Below are the code and all the weights of a small trained network. Each question names an input and a class and asks about switching units off, where a switched-off unit gives its printed mean instead of its output.

import numpy as np


def w(rows, s, z=0):
    codes = np.array(rows[::2]) - 128.0
    scale = np.full(codes.shape[1], s)
    scale[-1] = z or s
    return codes * scale


def norm(h):
    return h / np.sqrt((h * h).mean(-1, keepdims=True) + 1e-5)


def f(y):
    return np.maximum(y, 0)


def log_softmax(a):
    a = a - a.max(-1, keepdims=True)
    return a - np.log(np.exp(a).sum(-1, keepdims=True))


def net(x, mask):
    res = np.array(x, float).reshape(1, 4) / 4 @ E
    u = 0
    for l in range(3):
        y = f(norm(res) @ A[l][:, :-1].T + A[l][:, -1])
        res = res + np.where(mask[u : u + 6], y, B[l][:, -1]) @ B[l][:, :-1]
        u += 6
    return log_softmax(norm(res)[-1] @ U[:, :-1].T + U[:, -1])


A, B = {}, {}
E = w([
[190,162,103,247,81,117,142,139],'x0',
[219,122,71,137,101,198,170,112],'x1',
[142,137,110,147,188,254,72,61],'x2',
[175,181,195,78,217,129,72,129],'x3',
],0.0085)
A[0] = w([
[85,192,114,247,140,166,47,146,83],'0.n0',
[56,89,131,150,75,98,121,8,26],'0.n1',
[239,171,141,123,125,101,73,166,162],'0.n2',
[178,113,117,192,130,117,119,5,146],'0.n3',
[209,186,208,138,136,203,71,142,6],'0.n4',
[90,203,212,55,91,132,160,254,102],'0.n5',
],0.0066,0.0017)
B[0] = w([
[140,149,97,92,132,115,44,71,216],'0.n0',
[153,185,149,187,198,254,52,128,194],'0.n1',
[78,189,120,119,109,189,148,156,217],'0.n2',
[147,107,98,139,128,115,236,154,213],'0.n3',
[152,80,64,168,169,184,108,90,217],'0.n4',
[119,137,137,89,180,92,124,82,254],'0.n5',
],0.011,0.0043)
A[1] = w([
[207,182,102,129,140,159,131,105,253],'1.n0',
[198,94,155,152,189,206,119,107,102],'1.n1',
[183,124,155,187,202,124,128,109,212],'1.n2',
[156,104,218,51,93,44,152,2,196],'1.n3',
[180,103,73,137,156,125,114,47,133],'1.n4',
[119,123,55,16,145,132,28,88,173],'1.n5',
],0.0081,0.0024)
B[1] = w([
[112,139,135,79,25,181,207,77,239],'1.n0',
[161,123,39,26,141,105,158,180,233],'1.n1',
[162,161,120,101,75,134,187,149,191],'1.n2',
[103,157,109,45,144,2,117,78,211],'1.n3',
[211,89,2,143,210,139,243,118,214],'1.n4',
[63,142,166,160,121,62,96,237,254],'1.n5',
],0.0077,0.0069)
A[2] = w([
[89,112,112,127,108,184,193,164,102],'2.n0',
[124,104,152,86,88,52,144,134,167],'2.n1',
[89,33,131,150,128,158,72,171,143],'2.n2',
[2,169,86,129,134,152,76,196,250],'2.n3',
[154,143,126,121,120,111,185,185,110],'2.n4',
[240,208,174,73,91,125,144,128,88],'2.n5',
],0.0099,0.0016)
B[2] = w([
[124,131,174,120,126,137,128,160,241],'2.n0',
[101,135,65,69,249,143,100,134,239],'2.n1',
[159,173,141,205,111,203,134,85,149],'2.n2',
[132,138,176,142,15,129,163,156,254],'2.n3',
[107,121,142,104,106,140,78,138,210],'2.n4',
[101,111,152,209,83,154,109,131,192],'2.n5',
],0.011,0.0065)
U = w([
[201,101,30,62,135,241,195,123,222],'0',
[28,134,155,58,178,28,87,156,192],'1',
[166,6,166,178,181,127,75,68,1],'2',
[206,107,123,158,115,138,157,39,27],'3',
[71,155,221,178,2,170,140,171,225],'4',
],0.0095,0.003)

Each question gives the input, the list of numbers given to net, and the class t.
The units are the neurons (one row each of A and B). Each row of codes is followed by its name. A weight is (code - 128) times the scale printed after its matrix; where a second scale follows, it is the last column's (A, B and U).
mask holds one flag per neuron, layer by layer. A switched-off neuron (its flag False) gives its mean, the last column of its row in B, instead of its output. The means were averaged over made-up inputs and are rounded, as every weight is.
A unit's drop is (log p(t) with every unit on - log p(t) with that unit switched off) / (log p(t) with every unit on - log p(t) with every unit switched off).
The circuit of an input: a set's keep is (log p(t) with only the set's units on - log p(t) with every unit switched off) / (log p(t) with every unit on - log p(t) with every unit switched off). Starting from the 12 units with the biggest drops (on a tie, the unit counted first), units are removed one at a time, each time the one whose removal leaves the highest keep (on an exact tie, the one counted first), for as long as the keep stays at least 0.8.
circuit, biggest first: the units of the circuit, biggest drop first
top k neurons: the k neurons with the biggest drops, biggest first
k most important neurons of layer l: the k neurons of layer l with the biggest drops, biggest first
drop of u: that unit's drop, to one decimal
input [-6,0,5,-8], class 4: circuit, biggest first => 2.n3, 1.n5
input [1,-7,5,-1], class 4: circuit, biggest first => 2.n3
input [5,7,-3,-4], class 4: circuit, biggest first => 2.n1, 1.n1
input [5,-8,8,0], class 0: top 2 neurons => 1.n4, 0.n3
input [-5,-2,5,-7], class 4: top 2 neurons => 2.n3, 0.n4
input [-1,-2,2,5], class 4: circuit, biggest first => 1.n5, 2.n3
input [-4,7,-3,1], class 1: top 3 neurons => 0.n1, 0.n4, 0.n3
input [-3,2,-1,3], class 1: 2 most important neurons of layer 0 => 0.n1, 0.n5
input [4,-3,-5,-3], class 1: top 2 neurons => 0.n2, 2.n1
input [2,-6,5,4], class 0: top 3 neurons => 0.n4, 1.n4, 1.n1
input [2,0,-4,-3], class 1: top 3 neurons => 0.n2, 1.n5, 1.n4
input [-1,-4,4,-3], class 4: top 2 neurons => 2.n3, 1.n5
input [0,-5,7,-4], class 4: top 3 neurons => 1.n5, 2.n3, 0.n4
input [-2,4,-3,-1], class 1: top neuron => 0.n4
input [-7,-1,-1,-6], class 4: drop of 0.n1 => 0.6
input [-6,0,-3,-6], class 4: drop of 0.n1 => 2.3
input [-5,-8,8,-3], class 4: drop of 2.n3 => 0.1
input [-1,-5,1,-2], class 4: drop of 0.n1 => 0.3
